arr =
array([[121, 128, 120, 137],
       [125, 133, 131, 130],
       [132, 126, 135, 125],
       [126, 128, 126, 131],
       [130, 126, 124, 126],
       [129, 127, 127, 127],
       [128, 128, 128, 128],
       [113, 128, 111, 149],
       [132, 124, 122, 124],
       [114, 149, 139, 137],
       [131, 126, 134, 125],
       [138, 116, 107, 114],
       [137, 117, 111, 117],
       [145, 119, 155, 113]])
The 2nd entry in reading order is 128
The entry just right of 129?
Answer: 127
The entry directly above 119?
Answer: 117
The top-right entry -> 137
The 1st entry, reading row by row -> 121
The last entry, reading row by row -> 113
The largest entry in the last row?
Answer: 155
The entry just left of the largest entry -> 119
The entry just left of the smallest entry: 116
The entry just right of the smallest entry?
Answer: 114
The smallest entry?
Answer: 107
The entry directly above 135?
Answer: 131
The entry directly above the largest entry -> 111
The top entry of the column that holds the smallest entry?
Answer: 120
The smallest entry in the first column is 113
The entry just right of 134 -> 125
The bottom-left entry: 145
The largest entry in the last column -> 149
The second entry on the main diagonal?
Answer: 133
The 5th entry, reading row by row?
Answer: 125
The first entry in the row that holds the smallest entry?
Answer: 138
The entry directly above the smallest entry?
Answer: 134

134  122  142  120  142  132  139  132  143  144
140  115  135  146  125  141  143  116  130  127
119  132  113  125  130  125  117  154  128  120
117  140  127  109  137  115  115  138  132  133
116  143  124  116  122  114  113  115  117  126
133  118  135  127  140  135  141  144  144  138
122  133  111  129  130  127  116  155  126  120
122  130  123  120  138  126  121  156  134  126
131  129  143  124  122  127  132   99  124  134
125  130  112  141  114  127  119  123  113  109
120  132  114  127  130  125  118  153  129  121
121  130  121  122  140  125  123  156  137  128
120  133  112  129  126  125  114  151  124  116
139  117  130  146  119  139  139  110  122  122
130  124  112  144  122  138  127  145  123  114
The second entry in reading order: 122
What is the top-left entry? 134
What is the third entry on the main diagonal? 113
The third entry, reading row by row is 142
What is the entry in the bottom-left corner? 130
The entry in the top-right corner -> 144
The 2nd entry on the main diagonal: 115
What is the 3rd entry from the end, reading row by row? 145
What is the largest entry in the first column? 140
What is the entry directly above 99? 156
What is the smallest entry? 99
What is the entry in the bottom-right corner? 114
The entry directly below the smallest entry: 123
The smallest entry in the first row: 120
The second-last entry, reading row by row: 123
The entry just right of the smallest entry: 124

array([130, 130, 129, 129, 125, 127, 128, 133, 122, 136, 129, 107, 111,
       131, 134])
The entry just right of the centre entry: 122
Give the entry just right of the smallest entry.
A: 111
Give the entry just right of 131.
A: 134

[[154 151 139 128 145 131]
 [152 158 145 148 142 131]
 [130 112 140 132 104 122]
 [150 153 144 151 140 128]]
The entry in the bottom-right corner: 128
The 3rd entry on the main diagonal is 140
The first entry of the largest entry's row -> 152
The third largest entry: 153
Read off the entry directly above 112.
158
Read off the 1st entry, reading row by row.
154
The entry directly below 132 -> 151
The entry directly above the smallest entry: 142
The 2nd entry, reading row by row is 151

A = [[101, 124, 128, 112, 104, 134, 149, 140], [128, 109, 144, 116, 132, 114, 132, 122], [126, 148, 111, 139, 122, 144, 127, 136], [116, 112, 141, 110, 125, 122, 147, 136], [105, 129, 123, 121, 99, 131, 133, 127], [135, 108, 145, 123, 133, 107, 117, 109], [144, 132, 126, 140, 140, 124, 112, 118]]
The smallest entry -> 99
Find the entry just right of 141.
A: 110
Find the maximum.
A: 149
The entry just right of the smallest entry is 131
The entry just right of 131 is 133
Find the entry just right of the largest entry.
A: 140

x =
[[124 123 122 119 125 135 121]
 [115 138 124 128 137 128 134]
 [135 119 125 124 112 119 103]]
Indices start at 0.
The entry at row 1, column 0 -> 115
The entry in the bottom-left corner? 135
The bottom entry of the column that holds the largest entry is 119
The entry at row 0, column 2? 122
The entry just right of 122? 119
The bottom entry of the column that holds the smallest entry? 103
The entry directly above 134? 121
The entry directly below the centre entry -> 124

M =
[[130 127 129 129 129 126 125 125]
 [129 131 126 129 132 132 131 133]
 [128 129 127 128 129 129 129 130]
 [128 128 128 128 128 128 128 128]
 [141 120 134 135 133 113 105 105]
 [130 132 125 129 134 134 133 136]
 [115 117 137 111 127 129 151 143]
 [126 131 124 131 123 129 124 125]
 [134 141 120 131 147 146 145 154]
 [133 139 122 131 144 143 142 150]
 [118 145 108 143  98 134 104 109]
 [145 119 136 137 135 109  99  98]]
Rows and columns are numbered from 0.
The entry at row 0, column 1 is 127
The entry in the top-left corner? 130
The entry in the bottom-left corner? 145
The entry at row 2, column 0? 128
The entry at row 1, column 1? 131
The entry in the bottom-right corner? 98
The top-right entry? 125
The entry in row 2 and column 2 is 127
The entry at row 1, column 0 -> 129
The entry directly above the largest entry? 125
The entry in row 0 and column 2 -> 129
The entry directly below 147: 144
The entry just right of 119 -> 136
The entry just left of 151? 129
The entry just left of the largest entry is 145

[123 121 132 133 130 128 155 136 106 122 151]
The median entry is 130
The entry just left of 151 -> 122
The entry just left of 122: 106

Questions about the matrix below.
1) Report the entry just right of the smallest entry.
2) Report the second entry, reading row by row.
3) Report the entry in the bottom-right corner.
4) Report the minimum.
5) Report the top entry of the column that holds the smallest entry.
6) Report the second entry from the end, reading row by row.
7) Report the last entry in the row that holds the smallest entry.
8) Report the first entry in reading order.
[[138 124 131 121 127 126 142 124 133 126 131 139]
 [125 134 128 125 122 119 131 137 143 125 123 124]
 [123 132 128 138 118 125 127 122 128 127 126 124]
 [121 127 127 126 128 139 132 138 121 132 121 125]
 [128 123 134 126 127 141 123 126 142 127 125 121]
 [132 140 131 134 131 126 136 130 128 126 140 131]
 [135 123 126 125 138 125 136 131 132 129 124 132]
 [133 129 127 129 138 137 130 122 122 129 128 133]
 [127 129 130 124 131 122 133 137 131 131 118 126]
 [136 130 131 128 130 136 136 127 121 124 141 133]
 [125 121 133 128 113 124 134 125 134 125 120 135]
 [128 129 133 128 123 120 131 128 136 127 123 132]
 [123 130 122 127 128 130 106 124 128 127 132 130]
 [128 120 133 126 122 127 139 131 125 129 122 142]]
1) 124
2) 124
3) 142
4) 106
5) 142
6) 122
7) 130
8) 138

m =
[[126 114 140 119 115 140 137 102 129 127 142]
 [139 109 146 124 115 149 134 102 139 119 135]
 [130 111 143 122 113 143 146 108 134 125 137]
 [114 115 133 116 120 132 116 132 146 120 141]
 [135 110 146 124 113 145 140 102 139 122 135]
 [109 111 135 112 118 134 116 132 149 115 146]
 [126 119 138 122 112 136 146 117 134 122 141]
 [120 125 128 124 124 131 122 129 134 124 135]
 [126 115 140 120 112 140 149 114 134 124 139]
 [126 109 130 108 114 123 134 120 127 126 153]
 [126 119 138 123 111 138 146 117 132 122 139]]
Indices start at 0.
What is the top entry of the column that holds the largest entry?
A: 142
What is the top-left entry?
A: 126
The entry at row 0, column 2 -> 140
What is the entry in row 1 and column 1?
A: 109
The bottom entry of the column that holds the largest entry is 139
What is the entry just left of 142?
A: 127
The entry just left of the largest entry: 126
What is the entry in row 2 and column 0?
A: 130
The entry just left of the centre entry is 118
The entry just right of the centre entry is 116
The entry at row 0, column 1 is 114
The entry in the bottom-left corner is 126
What is the entry at the centre?
A: 134
The maximum -> 153

Read these off the table that follows. Counting starts at 0.
1) Give the entry in row 1 and column 0.
2) Give the entry in the top-left corner.
3) Give the entry in row 1 and column 1.
4) Give the entry in the bottom-right corner.
5) Give the entry just left of 110.
6) Give the entry in the bottom-left corner.
7) Give the entry in row 0 and column 1.
8) Give the entry at row 2, column 0.
[[116 128 127 126 120 130 124 115 120 131 120 122 111]
 [116 128 127 127 120 130 124 115 120 131 120 122 111]
 [115 142 126 130 131 133 121 116 125 129 118 128 115]
 [115 153 126 132 138 136 119 116 129 127 116 132 118]
 [116 127 127 126 120 130 124 115 120 131 120 122 110]
 [116 123 127 125 117 129 125 115 118 132 121 120 109]
 [115 150 126 132 136 135 120 116 128 128 116 131 117]
 [115 153 126 132 138 136 119 116 129 127 116 132 118]
 [115 148 126 132 135 135 120 116 127 128 116 131 117]
 [116 130 127 127 122 130 124 115 120 131 120 123 111]
 [116 129 127 127 122 130 124 115 121 131 120 123 111]
 [116 123 127 125 117 129 125 115 118 132 121 120 109]
 [116 133 126 128 124 131 123 115 122 130 119 124 112]
 [115 153 126 132 138 136 119 116 129 127 116 132 118]
 [116 135 126 128 126 131 123 116 123 130 119 125 113]
 [115 143 126 130 131 133 121 116 125 129 117 128 115]]
1) 116
2) 116
3) 128
4) 115
5) 122
6) 115
7) 128
8) 115
